(in the rows, 100 means zero)
Each row of numbers stands for one object and depends on some of the facts below. Use the named rows to name the rest.

Facts:
(1192) | σ makor | λ (737) | ω (1009) | ξ a
(439) | σ bubegra | λ (732) | ω (1437) | ξ g
(398) | σ makor | ω (1068) | ξ b
(158) | σ bubegra | λ (146) | ω (917) | ξ b
(765) | σ klidiplir | λ (1492) | ω (1464) | ξ a
(324) | σ bubegra | ω (997)
(347) | σ bubegra | λ (475) | ω (359) | ξ a
(1434) | σ klidiplir | λ (497) | ω (917) | ξ a
(471) | σ dedagi | ω (893) | ξ a
(777) | σ bubegra | λ (1145) | ω (1467) | ξ g
(1492) | σ makor | ω (1464) | ξ a
(1058) | σ bubegra | λ (992) | ω (324) | ξ b
(1065) | σ dastiver | λ (995) | ω (1121) | ξ a
(1376) | σ makor | ω (1462) | ξ e
(359) | σ lape
(796) | σ lape | λ (1424) | ω (1035) | ξ a
(995) | σ makor | λ (766) | ω (1121) | ξ b
(563) | σ makor | ω (1035) | ξ a
(1308) | σ makor | λ (990) | ω (169)
(435) | σ makor | ω (1009) | ξ a
(901) | σ makor | λ (350) | ω (893) | ξ d
(1185) | σ makor | λ (398) | ω (1068) | ξ e
(1347) | σ fostukal | λ (1448) | ω (893) | ξ a
(750) | σ makor | λ (854) | ω (1035) | ξ a
(498) | σ bubegra | λ (94) | ω (1416) | ξ e
(1141) | σ bubegra | λ (1021) | ω (146) | ξ e
(327) | σ dedagi | λ (214) | ω (359)
(1095) | σ fostukal | λ (564) | ω (1437) | ξ g
(1087) | σ klidiplir | λ (779) | ω (917) | ξ b
(1405) | σ makor | λ (759) | ω (1068) | ξ a
(759) | σ makor | λ (1185) | ω (1068) | ξ g
(784) | σ fostukal | λ (639) | ω (324) | ξ b
(1131) | σ bubegra | ω (835) | ξ b
(345) | σ dedagi | λ (765) | ω (1464) | ξ g
(762) | σ klidiplir | λ (1087) | ω (917) | ξ b
(94) | σ bubegra | λ (1233) | ω (1416) | ξ b
(601) | σ bubegra | λ (247) | ω (327) | ξ d
(1448) | σ bubegra | λ (1453) | ω (893) | ξ a
(767) | σ dedagi | λ (1219) | ω (937) | ξ e
(1121) | σ klidiplir
(732) | σ makor | λ (599) | ω (1437) | ξ g
(779) | σ makor | λ (937) | ω (917)
(903) | σ lape | λ (442) | ω (779) | ξ f
(1068) | σ makor | λ (1281) | ω (1464)
(350) | σ bubegra | λ (1009) | ω (893) | ξ a
(1021) | σ makor | ω (146) | ξ e
(835) | σ fostukal | ω (1437)
(1300) | σ bubegra | ω (1308) | ξ b
(1219) | σ bubegra | λ (223) | ω (937) | ξ e
(271) | σ makor | ω (1121) | ξ b
(570) | σ makor | λ (1467) | ω (1121)
(7) | σ dedagi | λ (796) | ω (1035)
(1345) | σ bubegra | λ (1308) | ω (169) | ξ c
(95) | σ makor | λ (835) | ω (1437) | ξ e
(146) | σ lape | λ (1434) | ω (917)
(856) | σ dedagi | ω (779) | ξ a
(108) | σ dedagi | λ (959) | ω (1467) | ξ f
(1262) | σ bubegra | ω (570) | ξ a
(993) | σ makor | λ (1405) | ω (1068) | ξ b
(1156) | σ makor | λ (1297) | ω (1416) | ξ e
(342) | σ dedagi | λ (7) | ω (1035) | ξ a
(935) | σ bubegra | λ (423) | ω (835) | ξ a
(1202) | σ dedagi | λ (784) | ω (324) | ξ b
(169) | σ dedagi
(1035) | σ makor
(475) | σ bubegra | ω (359) | ξ a
(1297) | σ lape | ω (1416) | ξ e
(1051) | σ makor | λ (1347) | ω (893) | ξ a
(1145) | σ bubegra | ω (1467) | ξ g
(824) | σ makor | λ (194) | ω (1462) | ξ b
(737) | σ bubegra | λ (230) | ω (1009) | ξ a
(917) | σ makor
(1332) | σ bubegra | λ (1155) | ω (997)
(997) | σ bubegra
(15) | σ makor | λ (767) | ω (937) | ξ a
(1233) | σ dedagi | λ (1156) | ω (1416) | ξ a
(785) | σ bubegra | λ (1371) | ω (359) | ξ g
(93) | σ makor | λ (987) | ω (7) | ξ a
(442) | σ dastiver | λ (856) | ω (779) | ξ b
(314) | σ makor | ω (169) | ξ e
(1045) | σ fostukal | λ (1262) | ω (570) | ξ g
(423) | σ dedagi | λ (980) | ω (835) | ξ b
(1467) | σ makor | λ (271) | ω (1121)
(599) | σ dedagi | λ (95) | ω (1437) | ξ g
(1416) | σ bubegra
(670) | σ lape | λ (785) | ω (359) | ξ a
(134) | σ bubegra | λ (762) | ω (917) | ξ b
(840) | σ makor | λ (235) | ω (327) | ξ d
(905) | σ bubegra | λ (15) | ω (937) | ξ d
(959) | σ makor | λ (777) | ω (1467) | ξ g
(1363) | σ makor | ω (324) | ξ b
(1453) | σ bubegra | λ (471) | ω (893) | ξ a
(893) | σ makor
(394) | σ dastiver | λ (229) | ω (324) | ξ b
(527) | σ makor | λ (324) | ω (997) | ξ d
(1454) | σ makor | λ (946) | ω (1332) | ξ c
(1093) | σ bubegra | λ (1141) | ω (146) | ξ b
(194) | σ fostukal | λ (1376) | ω (1462) | ξ a
(1064) | σ lape | λ (903) | ω (779) | ξ a
(992) | σ makor | λ (747) | ω (324) | ξ a
(766) | σ dedagi | λ (570) | ω (1121) | ξ d
(639) | σ bubegra | λ (1363) | ω (324) | ξ a
(564) | σ bubegra | λ (439) | ω (1437) | ξ g
(994) | σ lape | λ (166) | ω (7) | ξ a
(81) | σ dedagi | λ (563) | ω (1035) | ξ b
(1371) | σ makor | λ (327) | ω (359) | ξ a
(674) | σ makor | λ (347) | ω (359) | ξ b
(1066) | σ bubegra | λ (1192) | ω (1009) | ξ a
(659) | σ bubegra | λ (935) | ω (835) | ξ c
(990) | σ dedagi | λ (1076) | ω (169) | ξ e
(230) | σ klidiplir | λ (1178) | ω (1009) | ξ a
(223) | σ bubegra | ω (937) | ξ e
(747) | σ dedagi | λ (155) | ω (324) | ξ b
(497) | σ lape | λ (134) | ω (917) | ξ d
(937) | σ makor | ω (917)
(946) | σ dedagi | ω (1332) | ξ c
(235) | σ bubegra | λ (601) | ω (327) | ξ d
(1357) | σ makor | λ (1068) | ω (1464) | ξ f
(1178) | σ makor | λ (435) | ω (1009) | ξ e
(1076) | σ klidiplir | λ (1462) | ω (169) | ξ e
(155) | σ dedagi | λ (1202) | ω (324) | ξ a
(119) | σ lape | λ (498) | ω (1416) | ξ c
(1155) | σ bubegra | λ (527) | ω (997) | ξ a
(854) | σ makor | λ (81) | ω (1035) | ξ a
(1437) | σ dastiver
(247) | σ makor | ω (327) | ξ a
(229) | σ dedagi | λ (1058) | ω (324) | ξ b
(980) | σ dedagi | λ (1131) | ω (835) | ξ b
(1424) | σ fostukal | λ (750) | ω (1035) | ξ a
(1432) | σ dedagi | λ (1357) | ω (1464) | ξ a
(177) | σ dastiver | λ (108) | ω (1467) | ξ g
(987) | σ bubegra | ω (7) | ξ d
(1462) | σ dedagi | λ (314) | ω (169)
(166) | σ lape | λ (1059) | ω (7) | ξ d
(539) | σ dastiver | λ (1300) | ω (1308) | ξ c
(1009) | σ bubegra | λ (1051) | ω (893)
(1059) | σ makor | λ (93) | ω (7) | ξ d
(214) | σ makor | λ (674) | ω (359) | ξ a
(1281) | σ makor | λ (345) | ω (1464) | ξ a
(1464) | σ dedagi

Named rows:
(563): 88,107,124,82,95,95,90,108,98,88,95,105,105,124,96,97,103,97,102,59,117,107,141,106,114,112,92,114,99,56,95,88,116,105,148,101,110
(119): 99,106,75,104,110,112,101,118,121,111,92,94,95,79,93,104,80,86,107,101,97,111,68,82,122,91,100,90,100,110,96,118,105,106,67,92,101
(1416): 97,97,86,86,90,79,79,123,105,104,115,94,87,90,86,90,99,103,113,115,95,105,108,98,86,87,111,102,93,122,104,112,97,99,102,89,110
(94): 106,99,109,103,100,110,106,90,87,103,91,87,94,92,97,77,106,96,99,110,105,98,92,101,84,95,100,101,108,107,95,96,81,108,75,101,100
(1432): 98,102,93,117,103,111,105,106,116,117,90,113,95,90,98,112,88,83,98,104,89,106,72,84,115,105,97,79,104,103,95,89,98,93,80,102,88
(1121): 86,102,87,79,79,90,71,130,119,118,128,94,84,87,83,88,100,106,114,120,88,92,98,98,79,90,104,100,88,133,119,112,113,110,122,92,115
(1467): 96,87,92,80,82,81,67,124,107,99,107,103,81,88,89,101,96,112,111,100,95,81,118,105,82,98,107,113,90,114,118,113,120,100,155,86,119
(1202): 93,97,124,87,121,104,118,83,89,86,125,87,121,107,100,66,109,118,95,93,143,101,139,114,76,87,98,138,100,80,105,96,93,90,94,87,100
(639): 73,106,121,74,126,96,104,102,117,87,137,92,131,125,96,88,102,101,96,75,150,128,162,107,92,96,102,126,89,46,82,88,98,91,112,84,105
(1376): 102,101,102,103,97,101,106,85,94,102,85,112,111,97,108,109,106,98,102,94,89,82,91,103,95,110,96,105,106,107,108,87,87,95,118,110,92
(835): 92,100,101,62,84,81,69,127,105,99,119,91,84,102,84,85,104,109,112,93,107,94,134,109,89,95,104,117,91,97,111,106,114,107,148,89,122
(1262): 91,100,93,107,102,105,94,112,121,111,96,106,97,98,95,108,93,83,97,108,93,109,84,89,104,100,103,79,98,97,86,85,90,97,86,101,93
(732): 98,93,110,108,98,104,99,93,96,94,86,106,100,104,102,107,97,97,100,88,100,95,96,100,107,108,96,105,105,89,103,93,111,101,117,104,99
(1066): 84,106,71,125,102,99,103,114,104,98,91,89,99,89,116,131,109,81,88,112,92,123,69,87,105,104,103,76,95,107,76,108,84,91,75,113,92
(93): 95,99,108,106,101,105,95,104,104,102,84,113,102,106,97,113,89,90,104,82,98,97,100,94,115,109,95,100,102,81,102,87,116,102,125,101,97
(1345): 95,101,77,108,115,101,90,125,115,113,89,98,94,80,91,103,83,86,110,102,93,106,68,83,109,89,109,86,99,109,92,109,98,109,76,88,100
(1308): 103,82,79,102,90,78,76,116,110,104,104,108,84,79,95,113,92,111,112,118,85,76,86,98,81,92,115,103,93,141,121,121,121,96,131,88,107
(230): 70,123,83,105,102,105,99,117,104,96,116,74,106,106,116,122,120,91,83,96,101,122,91,97,111,111,93,91,87,94,85,112,101,99,101,119,103
(1068): 104,88,89,94,87,83,73,115,107,104,95,107,82,83,92,107,91,106,112,104,91,78,95,99,89,95,108,108,96,127,118,111,120,102,133,88,108
(564): 96,99,103,109,101,113,104,102,105,111,93,101,94,96,95,99,97,88,95,111,94,103,81,92,97,100,102,84,105,102,88,81,86,103,81,103,94

Name these rows:
No name comes twice in this set of rows, the named rows included.
104,89,90,91,83,92,73,121,120,122,99,108,71,77,76,91,83,97,112,112,84,83,86,91,92,92,105,96,98,130,117,100,107,102,105,84,105  (7)
87,104,115,88,99,94,90,109,101,90,93,103,106,118,101,106,104,97,97,67,113,107,131,105,110,108,91,113,96,64,94,90,115,103,138,103,108  (1492)
92,106,99,100,106,102,99,109,108,105,98,102,102,105,97,109,98,91,97,90,105,117,102,95,115,104,96,89,99,81,90,91,103,96,97,103,100  (1233)
87,94,105,112,132,105,113,86,119,90,109,111,133,104,108,115,80,100,98,91,125,102,108,95,98,99,105,119,98,92,105,99,113,85,111,86,91  (992)
95,99,92,112,102,107,99,106,116,107,95,110,103,100,100,119,93,92,99,103,89,100,78,89,109,106,101,90,100,104,100,94,102,101,100,103,94  (194)
79,122,112,82,101,115,95,114,109,106,117,94,105,121,96,97,106,91,94,82,108,112,121,99,112,109,90,97,97,73,99,92,112,113,113,105,107  (765)
125,119,100,95,103,89,119,81,90,107,108,115,107,110,106,102,110,105,101,101,88,101,100,105,114,102,98,83,110,105,103,95,76,96,75,111,90  (767)
87,119,107,86,93,111,107,94,106,119,110,99,110,107,101,95,113,94,96,106,94,91,96,103,90,109,93,97,101,100,109,87,81,105,103,118,96  (1076)
100,101,124,75,87,107,98,97,82,96,94,87,92,109,89,61,115,104,101,83,116,98,133,116,90,97,88,120,105,79,99,88,95,110,107,99,108  (81)
93,99,87,80,83,92,78,121,115,110,116,94,84,86,82,87,98,107,110,112,93,100,102,95,95,89,101,101,91,124,112,112,101,100,110,89,110  (359)
82,101,109,92,130,102,112,97,119,94,127,100,126,110,99,100,94,100,95,86,138,121,134,99,102,97,99,115,94,70,94,89,106,82,101,84,95  (155)
89,102,74,127,102,96,98,102,96,87,82,95,109,95,123,144,104,89,88,96,93,112,76,94,110,115,100,94,93,103,92,115,108,89,109,116,96  (1192)
101,103,108,98,94,103,106,89,88,103,81,111,110,103,105,103,105,95,101,87,96,80,100,102,95,112,94,107,109,94,107,83,87,96,121,112,96  (1185)
82,108,89,102,97,89,92,108,87,74,97,87,110,113,120,128,116,97,89,75,112,122,118,105,109,117,97,112,92,78,85,108,107,87,130,116,107  (435)

The same objects again, as new rows of numbers:
Some rows with their names:
(435): 98,99,110,102,108,100,103,76,77,93,107,90,69,105
(1405): 106,89,91,101,111,97,97,93,105,104,94,92,110,102
(1095): 106,84,108,106,106,106,99,102,122,99,109,109,129,98
(765): 96,98,103,105,104,98,102,81,71,89,107,92,68,105
(345): 89,98,114,107,103,106,106,88,97,99,108,99,77,104
(959): 97,93,93,91,105,98,107,97,98,108,95,95,96,102
(177): 105,87,101,88,108,95,93,101,115,105,103,96,138,103
(108): 105,94,103,100,107,103,100,108,110,111,102,101,111,87
(777): 87,97,97,98,100,100,108,86,98,104,100,101,89,99
(155): 82,105,118,136,108,114,87,105,75,91,79,106,102,116
(601): 97,96,92,105,96,96,102,100,94,111,103,105,89,88
(214): 91,99,101,100,114,102,101,83,90,96,106,94,66,105
(1064): 118,101,88,115,108,107,93,104,153,102,111,94,129,114
(856): 103,106,83,118,100,109,105,95,119,96,114,106,72,114
(901): 103,89,102,97,110,88,92,105,113,105,111,92,123,87
(1087): 110,111,93,120,75,95,102,106,77,87,131,96,73,110
(937): 129,129,86,88,36,114,97,115,92,79,118,101,67,118
(1219): 95,109,79,115,82,100,106,108,107,103,135,108,82,98
(527): 87,99,92,115,105,95,92,125,84,109,87,103,95,100
(324): 64,116,102,105,82,108,76,135,86,90,31,119,125,112

Name these rows:
No name comes twice in this set of rows, the named rows included.
107,100,59,112,91,95,102,105,109,96,113,103,71,112  (1434)
124,121,76,77,70,116,97,125,163,98,99,104,99,112  (146)
102,111,90,116,85,93,103,108,88,86,133,99,72,111  (762)
82,113,101,85,73,109,82,121,93,90,49,110,131,103  (997)
89,97,105,119,113,89,78,130,98,100,81,107,161,108  (394)
108,100,113,110,128,97,97,111,130,107,107,95,149,93  (119)
107,89,100,90,116,97,90,91,113,101,101,96,132,103  (1065)
106,86,95,103,107,93,94,80,119,100,100,95,132,94  (1066)
92,93,91,98,114,92,105,82,88,98,101,93,72,99  (230)
91,106,99,71,74,102,79,122,121,90,58,108,158,94  (1332)
114,99,70,115,94,98,95,105,121,99,111,99,104,113  (15)
106,98,100,109,123,108,108,92,116,113,90,94,90,106  (796)

